Below is a small trained network, with its code and all its weights. Each question gives an input and a target symbol and asks what happens when units are switched off, that is, made to give their printed mean instead of their output.

import numpy as np


def w(rows, s, z=0):
    codes = np.array(rows[::2]) - 128.0
    scale = np.full(codes.shape[1], s)
    scale[-1] = z or s
    return codes * scale


def norm(h):
    return h / np.sqrt((h * h).mean(-1, keepdims=True) + 1e-5)


def f(y):
    return np.maximum(y, 0)


def softmax(a):
    e = np.exp(a - a.max(-1, keepdims=True))
    return e / e.sum(-1, keepdims=True)


def log_softmax(a):
    a = a - a.max(-1, keepdims=True)
    return a - np.log(np.exp(a).sum(-1, keepdims=True))


def net(x, mask):
    ids = ['αγεηλπτ'.index(c) for c in x.split()]
    T = len(ids)
    res = E[ids] + P[:T]
    q, k, v = (norm(res) @ M[0].T for M in (Q, K, V))
    z = softmax(np.where(np.tri(T) > 0, q @ k.T / 3**0.5, -1e9)) @ v
    res = res + np.where(mask[0], z, O[0][:, -1]) @ O[0][:, :-1]
    y = f(norm(res) @ A[0][:, :-1].T + A[0][:, -1])
    res = res + np.where(mask[1:9], y, B[0][:, -1]) @ B[0][:, :-1]
    return log_softmax(norm(res)[-1] @ U[:, :-1].T + U[:, -1])


Q, K, V, O, A, B = {}, {}, {}, {}, {}, {}
E = w([
[254,169,219],'α',
[115,148,175],'γ',
[92,56,167],'ε',
[108,146,174],'η',
[137,166,186],'λ',
[194,163,138],'π',
[163,76,116],'τ',
],0.0091)
P = w([
[165,143,209],'0',
[35,118,157],'1',
[181,154,165],'2',
[26,119,127],'3',
[217,177,131],'4',
[29,109,101],'5',
[243,183,104],'6',
[63,113,75],'7',
[255,198,97],'8',
],0.0043)
Q[0] = w([
[59,117,38],'H1',
[246,78,174],'H1',
[115,130,230],'H1',
],0.012)
K[0] = w([
[51,110,243],'H1',
[195,78,2],'H1',
[113,181,60],'H1',
],0.0094)
V[0] = w([
[94,123,252],'H1',
[80,17,191],'H1',
[129,23,54],'H1',
],0.0032)
O[0] = w([
[159,184,80,196],'H1',
[142,149,3,56],'H1',
[67,64,107,3],'H1',
],0.0055,0.0015)
A[0] = w([
[200,165,98,187],'N1',
[222,148,40,169],'N2',
[160,209,202,61],'N3',
[236,51,166,224],'N4',
[171,157,248,96],'N5',
[254,240,121,189],'N6',
[140,179,214,88],'N7',
[5,128,20,251],'N8',
],0.004,0.003)
B[0] = w([
[7,93,151,192],'N1',
[50,99,230,176],'N2',
[135,49,79,179],'N3',
[108,223,46,230],'N4',
[176,139,24,194],'N5',
[16,3,120,254],'N6',
[200,93,91,172],'N7',
[195,231,168,158],'N8',
],0.0038,0.0059)
U = w([
[87,193,125,97],'α',
[69,138,179,5],'γ',
[118,181,3,123],'ε',
[33,106,179,63],'η',
[102,179,130,70],'λ',
[236,88,173,206],'π',
[91,2,77,184],'τ',
],0.0077,0.0028)

Each question gives the input, a string of symbols that net reads in full, and the target symbol t.
The units are the heads (3 rows each of Q, K, V and O) and the neurons (one row each of A and B). Each row of codes is followed by its name. A weight is (code - 128) times the scale printed after its matrix; where a second scale follows, it is the last column's (O, A, B and U).
mask holds one flag per unit, heads first, then neurons. A switched-off unit (its flag False) gives its mean, the last column of its rows in O or B, instead of its output. The means were averaged over made-up inputs and are rounded, as every weight is.
A unit's drop is (log p(t) with every unit on - log p(t) with that unit switched off) / (log p(t) with every unit on - log p(t) with every unit switched off).
The circuit of an input: a set's keep is (log p(t) with only the set's units on - log p(t) with every unit switched off) / (log p(t) with every unit on - log p(t) with every unit switched off). Starting from all 9 units, units are removed one at a time, each time the one whose removal leaves the highest keep (on an exact tie, the one counted first), for as long as the keep stays at least 0.8.
circuit, biggest first: the units of the circuit, biggest drop first
k most important neurons: the k neurons with the biggest drops, biggest first
drop when u is switched off: that unit's drop, to one decimal
input ε τ ε τ ε π τ τ λ, target τ: most important neuron => (N6)
input π π π τ, target ε: circuit, biggest first => (N6, N8, N1, N3)
input λ ε ε γ π π τ τ π, target τ: circuit, biggest first => (N6, H1, N1, N2)
input ε τ π, target τ: circuit, biggest first => (N6, N1, N8, H1)
input α ε ε, target ε: 2 most important neurons => (N4, N2)
input π ε η, target π: 2 most important neurons => (N7, N2)
input γ η τ τ, target ε: 3 most important neurons => (N6, N8, N1)
input π ε τ ε ε π ε, target π: 3 most important neurons => (N6, N1, N3)
input τ π ε γ ε, target ε: 2 most important neurons => (N4, N6)
input π π ε, target π: 3 most important neurons => (N6, N1, N2)
input π π ε τ ε π ε π η, target π: drop when H1 is switched off => 1.6
input π π γ, target π: drop when N1 is switched off => 0.1
input τ ε γ, target τ: drop when H1 is switched off => 0.4
input τ λ η, target τ: drop when N4 is switched off => 0.2
input α ε ε π γ, target π: most important neuron => (N7)
